Below is a small trained network, with its code and all its weights. Each question gives an input and a class and asks what happens when units are switched off, that is, made to give their printed mean instead of their output.

import numpy as np


def w(rows, s, z=0):
    codes = np.array(rows[::2]) - 128.0
    scale = np.full(codes.shape[1], s)
    scale[-1] = z or s
    return codes * scale


def norm(h):
    return h / np.sqrt((h * h).mean(-1, keepdims=True) + 1e-5)


def f(y):
    return np.maximum(y, 0)


def log_softmax(a):
    a = a - a.max(-1, keepdims=True)
    return a - np.log(np.exp(a).sum(-1, keepdims=True))


def net(x, mask):
    res = np.array(x, float).reshape(1, 5) / 4 @ E
    u = 0
    for l in range(4):
        y = f(norm(res) @ A[l][:, :-1].T + A[l][:, -1])
        res = res + np.where(mask[u : u + 9], y, B[l][:, -1]) @ B[l][:, :-1]
        u += 9
    return log_softmax(norm(res)[-1] @ U[:, :-1].T + U[:, -1])


A, B = {}, {}
E = w([
[130,124,128,130,129,126],'x0',
[84,202,173,130,60,5],'x1',
[47,51,212,254,142,151],'x2',
[123,129,133,113,112,138],'x3',
[235,146,181,226,51,184],'x4',
],0.0076)
A[0] = w([
[102,68,110,89,243,178,33],'0.n1',
[164,156,92,70,121,125,166],'0.n2',
[179,107,152,93,180,255,252],'0.n3',
[77,104,187,160,145,146,147],'0.n4',
[59,86,172,100,130,130,109],'0.n5',
[220,147,120,97,130,113,66],'0.n6',
[222,147,186,112,92,144,50],'0.n7',
[27,110,82,155,174,99,76],'0.n8',
[98,185,57,121,214,98,111],'0.n9',
],0.0095,0.0029)
B[0] = w([
[93,159,108,77,121,253,216],'0.n1',
[138,56,124,127,100,109,209],'0.n2',
[210,110,136,125,244,76,253],'0.n3',
[96,105,156,206,150,111,194],'0.n4',
[108,166,55,150,238,89,169],'0.n5',
[72,155,56,142,71,142,180],'0.n6',
[120,138,19,231,153,128,181],'0.n7',
[35,142,94,131,105,115,186],'0.n8',
[162,96,139,75,95,127,200],'0.n9',
],0.0073,0.0077)
A[1] = w([
[103,173,137,173,45,108,2],'1.n1',
[163,68,144,137,144,173,67],'1.n2',
[148,78,245,177,154,104,95],'1.n3',
[174,122,125,104,207,193,34],'1.n4',
[183,118,196,170,129,119,43],'1.n5',
[124,165,112,99,65,31,43],'1.n6',
[194,179,108,101,101,134,94],'1.n7',
[83,119,146,139,96,254,30],'1.n8',
[143,111,180,29,110,118,153],'1.n9',
],0.0097,0.0027)
B[1] = w([
[70,232,132,68,10,179,198],'1.n1',
[111,216,151,179,172,94,200],'1.n2',
[178,49,205,133,60,210,229],'1.n3',
[21,188,106,147,16,75,255],'1.n4',
[177,120,133,37,117,253,185],'1.n5',
[106,191,189,124,157,79,249],'1.n6',
[118,142,82,199,174,46,204],'1.n7',
[142,133,86,154,211,159,157],'1.n8',
[206,76,110,65,198,59,208],'1.n9',
],0.0067,0.0047)
A[2] = w([
[163,166,62,76,120,92,130],'2.n1',
[46,158,109,164,162,69,193],'2.n2',
[246,29,114,140,142,122,70],'2.n3',
[68,149,192,135,171,144,46],'2.n4',
[114,20,40,146,112,148,2],'2.n5',
[119,97,97,67,203,176,206],'2.n6',
[87,67,122,2,193,9,191],'2.n7',
[177,74,37,103,104,149,9],'2.n8',
[166,55,64,148,181,165,173],'2.n9',
],0.0089,0.0025)
B[2] = w([
[173,128,128,77,104,185,207],'2.n1',
[133,51,135,116,114,45,198],'2.n2',
[138,146,119,222,228,165,167],'2.n3',
[84,54,78,184,147,110,156],'2.n4',
[170,154,117,83,174,117,151],'2.n5',
[154,126,70,150,42,170,204],'2.n6',
[138,52,254,147,62,162,255],'2.n7',
[155,132,73,94,148,156,162],'2.n8',
[171,120,169,120,197,178,200],'2.n9',
],0.0087,0.0091)
A[3] = w([
[137,49,164,113,157,83,192],'3.n1',
[27,79,100,146,158,137,77],'3.n2',
[82,170,177,153,110,26,117],'3.n3',
[163,247,67,144,136,87,109],'3.n4',
[126,112,115,178,23,100,172],'3.n5',
[153,61,54,118,176,189,159],'3.n6',
[88,134,199,201,105,198,30],'3.n7',
[147,178,78,156,134,210,254],'3.n8',
[101,104,119,199,139,197,107],'3.n9',
],0.011,0.003)
B[3] = w([
[142,132,114,71,172,148,201],'3.n1',
[62,201,83,171,191,93,181],'3.n2',
[170,36,104,149,176,188,193],'3.n3',
[166,122,9,198,179,17,178],'3.n4',
[92,165,126,125,51,69,205],'3.n5',
[142,121,100,129,186,212,254],'3.n6',
[129,166,163,117,25,181,195],'3.n7',
[83,92,205,140,63,2,237],'3.n8',
[127,246,144,11,128,121,213],'3.n9',
],0.0094,0.0085)
U = w([
[185,67,100,40,121,231,75],'0',
[146,72,198,33,62,63,114],'1',
[62,161,80,103,215,178,52],'2',
[38,70,143,147,126,49,254],'3',
[218,151,55,166,198,106,139],'4',
[156,150,74,155,52,20,127],'5',
[172,173,212,156,153,214,171],'6',
[102,186,195,135,2,139,82],'7',
],0.022,0.0016)

Each question gives the input, the list of numbers given to net, and the class t.
The units are the neurons (one row each of A and B). Each row of codes is followed by its name. A weight is (code - 128) times the scale printed after its matrix; where a second scale follows, it is the last column's (A, B and U).
mask holds one flag per neuron, layer by layer. A switched-off neuron (its flag False) gives its mean, the last column of its row in B, instead of its output. The means were averaged over made-up inputs and are rounded, as every weight is.
A unit's drop is (log p(t) with every unit on - log p(t) with that unit switched off) / (log p(t) with every unit on - log p(t) with every unit switched off).
The circuit of an input: a set's keep is (log p(t) with only the set's units on - log p(t) with every unit switched off) / (log p(t) with every unit on - log p(t) with every unit switched off). Starting from the 12 units with the biggest drops (on a tie, the unit counted first), units are removed one at a time, each time the one whose removal leaves the highest keep (on an exact tie, the one counted first), for as long as the keep stays at least 0.8.
circuit, biggest first: the units of the circuit, biggest drop first
k most important neurons: the k neurons with the biggest drops, biggest first
k most important neurons of layer l: the k neurons of layer l with the biggest drops, biggest first
drop when u is switched off: that unit's drop, to one decimal
input [0,-7,1,8,-6], class 2: circuit, biggest first -> [3.n2]
input [5,-8,1,6,0], class 2: circuit, biggest first -> [2.n7; 1.n2]
input [7,1,0,7,8], class 5: 3 most important neurons -> [2.n7; 0.n7; 3.n4]
input [4,0,0,7,-2], class 0: 3 most important neurons -> [1.n4; 0.n3; 0.n1]
input [-6,1,-3,-5,6], class 5: 3 most important neurons -> [0.n6; 3.n8; 0.n3]
input [-5,0,2,-7,0], class 2: 3 most important neurons -> [2.n7; 1.n4; 3.n8]
input [5,-4,3,5,1], class 6: 2 most important neurons -> [1.n3; 0.n3]
input [-5,4,5,-6,1], class 7: 2 most important neurons -> [1.n3; 3.n7]
input [3,1,-5,-6,3], class 5: 2 most important neurons -> [0.n6; 0.n3]
input [-3,1,-7,-2,8], class 5: 3 most important neurons -> [0.n6; 3.n8; 1.n9]
input [2,6,0,-7,7], class 5: 2 most important neurons of layer 0 -> [0.n7; 0.n4]
input [2,1,-3,-7,8], class 5: 2 most important neurons of layer 1 -> [1.n9; 1.n1]
input [-2,6,-1,-7,3], class 5: 3 most important neurons -> [2.n7; 0.n3; 1.n1]
input [-2,0,-1,-4,8], class 4: circuit, biggest first -> [2.n7]
input [-3,-1,8,-8,-7], class 2: 2 most important neurons -> [0.n1; 3.n8]
input [5,-3,1,8,2], class 6: 2 most important neurons of layer 0 -> [0.n3; 0.n5]
input [7,-1,6,-5,-8], class 2: drop when 0.n1 is switched off -> 0.4
input [-7,-4,-7,8,8], class 4: drop when 2.n7 is switched off -> 0.0
input [-4,-4,-1,-5,3], class 4: drop when 2.n7 is switched off -> 0.1
